Below are the code and all the weights of a small trained network. Each question names an input and a class and asks about switching units off, where a switched-off unit gives its printed mean instead of its output.

import numpy as np


def w(rows, s, z=0):
    codes = np.array(rows[::2]) - 128.0
    scale = np.full(codes.shape[1], s)
    scale[-1] = z or s
    return codes * scale


def norm(h):
    return h / np.sqrt((h * h).mean(-1, keepdims=True) + 1e-5)


def f(y):
    return y / 2 * (1 + np.tanh(0.7978845608 * (y + 0.044715 * y**3)))


def log_softmax(a):
    a = a - a.max(-1, keepdims=True)
    return a - np.log(np.exp(a).sum(-1, keepdims=True))


def net(x, mask):
    res = np.array(x, float).reshape(1, 3) / 4 @ E
    u = 0
    for l in range(3):
        y = f(norm(res) @ A[l][:, :-1].T + A[l][:, -1])
        res = res + np.where(mask[u : u + 5], y, B[l][:, -1]) @ B[l][:, :-1]
        u += 5
    return log_softmax(norm(res)[-1] @ U[:, :-1].T + U[:, -1])


A, B = {}, {}
E = w([
[249,176,148],'x0',
[119,180,57],'x1',
[166,2,54],'x2',
],0.0095)
A[0] = w([
[109,73,250,39],'L0N1',
[3,122,141,72],'L0N2',
[63,171,190,72],'L0N3',
[92,173,164,19],'L0N4',
[90,199,39,2],'L0N5',
],0.021,0.0041)
B[0] = w([
[185,175,4,205],'L0N1',
[216,115,166,254],'L0N2',
[25,130,148,220],'L0N3',
[71,113,130,177],'L0N4',
[163,170,20,213],'L0N5',
],0.034,0.009)
A[1] = w([
[123,131,171,2],'L1N1',
[125,138,176,56],'L1N2',
[62,105,177,183],'L1N3',
[200,224,209,136],'L1N4',
[147,198,250,71],'L1N5',
],0.017,0.0044)
B[1] = w([
[144,65,73,107],'L1N1',
[142,116,83,113],'L1N2',
[100,160,192,189],'L1N3',
[116,147,215,253],'L1N4',
[183,159,7,180],'L1N5',
],0.017,0.0043)
A[2] = w([
[61,125,186,94],'L2N1',
[120,4,101,254],'L2N2',
[145,181,121,213],'L2N3',
[96,181,145,153],'L2N4',
[182,159,205,89],'L2N5',
],0.025,0.0029)
B[2] = w([
[2,94,130,174],'L2N1',
[77,212,200,191],'L2N2',
[104,36,140,254],'L2N3',
[228,151,164,199],'L2N4',
[101,9,162,219],'L2N5',
],0.023,0.0085)
U = w([
[227,190,31,186],'0',
[60,226,245,252],'1',
[197,22,225,195],'2',
[128,76,121,69],'3',
],0.013,0.0013)

Each question gives the input, the list of numbers given to net, and the class t.
The units are the neurons (one row each of A and B). Each row of codes is followed by its name. A weight is (code - 128) times the scale printed after its matrix; where a second scale follows, it is the last column's (A, B and U).
mask holds one flag per neuron, layer by layer. A switched-off neuron (its flag False) gives its mean, the last column of its row in B, instead of its output. The means were averaged over made-up inputs and are rounded, as every weight is.
A unit's drop is (log p(t) with every unit on - log p(t) with that unit switched off) / (log p(t) with every unit on - log p(t) with every unit switched off).
The circuit of an input: a set's keep is (log p(t) with only the set's units on - log p(t) with every unit switched off) / (log p(t) with every unit on - log p(t) with every unit switched off). Starting from the 12 units with the biggest drops (on a tie, the unit counted first), units are removed one at a time, each time the one whose removal leaves the highest keep (on an exact tie, the one counted first), for as long as the keep stays at least 0.8.
circuit, biggest first: the units of the circuit, biggest drop first
top k neurons: the k neurons with the biggest drops, biggest first
k most important neurons of layer l: the k neurons of layer l with the biggest drops, biggest first
drop of u: that unit's drop, to one decimal
input [-8,-4,-5], class 2: circuit, biggest first -> (L0N2)
input [6,-8,-6], class 0: top 2 neurons -> (L0N1; L0N2)
input [-6,6,-6], class 0: top 2 neurons -> (L0N5; L0N3)
input [4,-1,6], class 1: circuit, biggest first -> (L0N1; L2N2)
input [0,-5,5], class 0: top 3 neurons -> (L0N1; L0N3; L0N2)
input [4,0,7], class 1: circuit, biggest first -> (L2N2; L0N1)
input [2,3,5], class 1: top 2 neurons -> (L0N1; L0N5)
input [6,1,-1], class 2: 2 most important neurons of layer 1 -> (L1N4; L1N5)
input [-2,-2,4], class 1: circuit, biggest first -> (L2N2; L0N5)
input [1,1,7], class 1: top 2 neurons -> (L2N2; L0N2)
input [-1,-8,8], class 0: top 3 neurons -> (L0N1; L0N3; L0N4)
input [5,2,-4], class 2: 2 most important neurons of layer 1 -> (L1N5; L1N3)
input [-6,-2,-4], class 2: top 2 neurons -> (L0N2; L1N4)
input [1,3,-4], class 1: circuit, biggest first -> (L0N3)
input [-8,5,-2], class 2: top 2 neurons -> (L0N2; L0N1)
input [-6,0,-5], class 2: top 3 neurons -> (L0N2; L1N5; L2N4)
input [-8,4,4], class 2: top 2 neurons -> (L0N2; L0N1)
input [-8,-2,-7], class 2: 3 most important neurons of layer 2 -> (L2N4; L2N2; L2N3)
input [-7,0,-5], class 2: top 3 neurons -> (L0N2; L1N5; L1N3)
input [-3,-4,8], class 1: circuit, biggest first -> (L2N2)
input [2,6,7], class 1: 2 most important neurons of layer 0 -> (L0N1; L0N2)
input [7,2,-6], class 2: top 2 neurons -> (L1N5; L0N3)
input [3,-8,-3], class 0: drop of L0N1 -> 1.3
input [1,-8,0], class 0: drop of L0N1 -> 0.3
input [8,5,8], class 1: drop of L0N1 -> 1.0
input [-8,0,1], class 2: drop of L2N5 -> 0.0
input [3,-1,-4], class 1: most important neuron of layer 0 -> (L0N2)
input [0,-7,6], class 0: 2 most important neurons of layer 0 -> (L0N1; L0N3)
